Below is a small trained network, with its code and all its weights. Each question gives an input and a class and asks what happens when units are switched off, that is, made to give their printed mean instead of their output.

import numpy as np


def w(rows, s, z=0):
    codes = np.array(rows[::2]) - 128.0
    scale = np.full(codes.shape[1], s)
    scale[-1] = z or s
    return codes * scale


def f(y):
    return np.maximum(y, 0)


def log_softmax(a):
    a = a - a.max(-1, keepdims=True)
    return a - np.log(np.exp(a).sum(-1, keepdims=True))


def net(x, mask):
    res = np.array(x, float).reshape(1, 3) / 4 @ E
    y = f(res @ A[0][:, :-1].T + A[0][:, -1])
    res = res + np.where(mask, y, B[0][:, -1]) @ B[0][:, :-1]
    return log_softmax(res[-1] @ U[:, :-1].T + U[:, -1])


A, B = {}, {}
E = w([
[253,137,198,126],'x0',
[116,201,148,254],'x1',
[174,220,48,123],'x2',
],0.0087)
A[0] = w([
[50,220,2,194,232],'n0',
[87,142,202,247,226],'n1',
[60,70,78,90,213],'n2',
[176,134,247,176,214],'n3',
[232,151,119,86,140],'n4',
[235,212,132,169,234],'n5',
[144,25,139,9,190],'n6',
[17,48,102,69,254],'n7',
[249,144,124,80,157],'n8',
[160,109,204,140,240],'n9',
[120,33,130,19,156],'n10',
],0.0081,0.0039)
B[0] = w([
[40,243,205,183,255],'n0',
[112,64,145,245,227],'n1',
[54,115,202,78,211],'n2',
[187,51,73,177,210],'n3',
[224,163,51,20,187],'n4',
[235,213,4,140,227],'n5',
[129,19,62,20,240],'n6',
[2,60,231,34,246],'n7',
[208,140,48,48,200],'n8',
[166,36,64,152,195],'n9',
[109,57,102,52,225],'n10',
],0.007,0.0094)
U = w([
[121,203,127,217,119],'0',
[94,23,153,40,120],'1',
[45,154,254,135,194],'2',
[151,196,116,96,99],'3',
[209,136,53,69,150],'4',
[150,22,129,241,162],'5',
[162,120,193,118,2],'6',
],0.0091,0.0037)

Each question gives the input, the list of numbers given to net, and the class t.
The units are the neurons (one row each of A and B). Each row of codes is followed by its name. A weight is (code - 128) times the scale printed after its matrix; where a second scale follows, it is the last column's (A, B and U).
mask holds one flag per neuron, in row order. A switched-off neuron (its flag False) gives its mean, the last column of its row in B, instead of its output. The means were averaged over made-up inputs and are rounded, as every weight is.
A unit's drop is (log p(t) with every unit on - log p(t) with that unit switched off) / (log p(t) with every unit on - log p(t) with every unit switched off).
The circuit of an input: a set's keep is (log p(t) with only the set's units on - log p(t) with every unit switched off) / (log p(t) with every unit on - log p(t) with every unit switched off). Starting from all 11 units, units are removed one at a time, each time the one whose removal leaves the highest keep (on an exact tie, the one counted first), for as long as the keep stays at least 0.8.
units of the circuit, in order: the units of the circuit, biggest drop first
k most important neurons: the k neurons with the biggest drops, biggest first
drop of u: that unit's drop, to one decimal
input [3,0,-1], class 4: units of the circuit, in order -> [n7, n0]
input [-4,7,0], class 0: units of the circuit, in order -> [n7, n0]
input [7,0,-7], class 5: units of the circuit, in order -> [n3, n7]
input [-3,-1,7], class 0: units of the circuit, in order -> [n0, n6]
input [4,-3,-2], class 4: units of the circuit, in order -> [n7, n2]
input [0,3,6], class 0: units of the circuit, in order -> [n0, n6]
input [-3,6,-7], class 5: units of the circuit, in order -> [n1]
input [-1,2,-1], class 5: 4 most important neurons -> [n7, n2, n0, n1]
input [0,1,0], class 0: units of the circuit, in order -> [n6, n10]
input [1,4,0], class 5: 2 most important neurons -> [n1, n3]
input [-5,7,-1], class 2: 2 most important neurons -> [n0, n5]
input [-3,-3,8], class 3: 2 most important neurons -> [n0, n1]
input [7,6,0], class 4: 4 most important neurons -> [n5, n4, n8, n0]
input [-3,2,4], class 0: most important neuron -> [n7]
input [-3,-2,6], class 2: drop of n0 -> 0.2
input [8,-7,1], class 4: drop of n3 -> 0.0
input [6,3,-3], class 5: drop of n1 -> 0.3
